Here is a tiny trained network, its code and every weight. The questions are about switching its units off for an input and a class, where a switched-off unit gives its printed mean instead of its output.

import numpy as np


def w(rows, s, z=0):
    codes = np.array(rows[::2]) - 128.0
    scale = np.full(codes.shape[1], s)
    scale[-1] = z or s
    return codes * scale


def f(y):
    return y / 2 * (1 + np.tanh(0.7978845608 * (y + 0.044715 * y**3)))


def log_softmax(a):
    a = a - a.max(-1, keepdims=True)
    return a - np.log(np.exp(a).sum(-1, keepdims=True))


def net(x, mask):
    res = np.array(x, float).reshape(1, 4) / 4 @ E
    y = f(res @ A[0][:, :-1].T + A[0][:, -1])
    res = res + np.where(mask, y, B[0][:, -1]) @ B[0][:, :-1]
    return log_softmax(res[-1] @ U[:, :-1].T + U[:, -1])


A, B = {}, {}
E = w([
[79,160,117,78,154,60,71],'x0',
[162,78,157,95,134,85,108],'x1',
[137,163,156,210,72,143,9],'x2',
[167,149,249,131,118,90,206],'x3',
],0.012)
A[0] = w([
[29,136,96,139,159,183,55,251],'neuron 1',
[169,126,142,116,153,132,75,134],'neuron 2',
[201,220,143,145,169,97,121,201],'neuron 3',
[120,79,83,36,151,96,235,228],'neuron 4',
[150,71,115,98,68,139,105,162],'neuron 5',
[168,213,84,178,155,161,112,255],'neuron 6',
[130,85,101,180,64,211,106,121],'neuron 7',
[182,122,115,57,106,79,157,85],'neuron 8',
[41,112,132,138,130,130,168,59],'neuron 9',
[120,69,122,77,247,142,194,229],'neuron 10',
[112,123,255,121,110,187,184,98],'neuron 11',
[130,42,114,86,136,154,160,107],'neuron 12',
[160,82,124,95,174,193,133,88],'neuron 13',
],0.0089,0.002)
B[0] = w([
[61,254,65,107,103,146,42,231],'neuron 1',
[139,64,126,156,121,41,155,149],'neuron 2',
[202,190,116,101,133,113,107,168],'neuron 3',
[179,74,208,166,178,33,206,249],'neuron 4',
[134,126,169,130,133,84,120,149],'neuron 5',
[68,183,35,159,106,178,61,187],'neuron 6',
[126,127,113,140,123,155,120,200],'neuron 7',
[116,154,59,47,104,111,147,168],'neuron 8',
[118,117,141,120,125,140,134,139],'neuron 9',
[129,12,189,161,190,50,174,228],'neuron 10',
[127,203,132,111,81,161,69,215],'neuron 11',
[131,99,187,196,162,157,156,171],'neuron 12',
[119,119,150,170,93,118,163,152],'neuron 13',
],0.0085,0.011)
U = w([
[105,195,120,138,97,217,71,255],'0',
[151,7,208,178,144,96,140,1],'1',
],0.012,0.00023)

Each question gives the input, the list of numbers given to net, and the class t.
The units are the neurons (one row each of A and B). Each row of codes is followed by its name. A weight is (code - 128) times the scale printed after its matrix; where a second scale follows, it is the last column's (A, B and U).
mask holds one flag per neuron, in row order. A switched-off neuron (its flag False) gives its mean, the last column of its row in B, instead of its output. The means were averaged over made-up inputs and are rounded, as every weight is.
A unit's drop is (log p(t) with every unit on - log p(t) with that unit switched off) / (log p(t) with every unit on - log p(t) with every unit switched off).
most important unit: the unit with the biggest drop
k most important neurons: the k neurons with the biggest drops, biggest first
drop when u is switched off: that unit's drop, to one decimal
input [-7,-4,0,8], class 0: most important unit => neuron 11
input [-1,5,2,8], class 0: 3 most important neurons => [neuron 11; neuron 4; neuron 10]
input [-3,4,3,3], class 0: 3 most important neurons => [neuron 4; neuron 10; neuron 11]
input [8,2,-5,-8], class 1: 2 most important neurons => [neuron 4; neuron 10]
input [-6,7,6,6], class 0: 2 most important neurons => [neuron 11; neuron 4]
input [-6,3,1,1], class 0: 3 most important neurons => [neuron 4; neuron 10; neuron 11]
input [4,-1,0,8], class 0: 3 most important neurons => [neuron 11; neuron 10; neuron 4]
input [4,3,2,7], class 0: drop when neuron 4 is switched off => 0.4
input [-8,0,1,8], class 0: drop when neuron 11 is switched off => 0.3
input [6,-7,-8,-7], class 1: drop when neuron 4 is switched off => 0.1
input [6,-1,5,7], class 0: drop when neuron 10 is switched off => 0.6
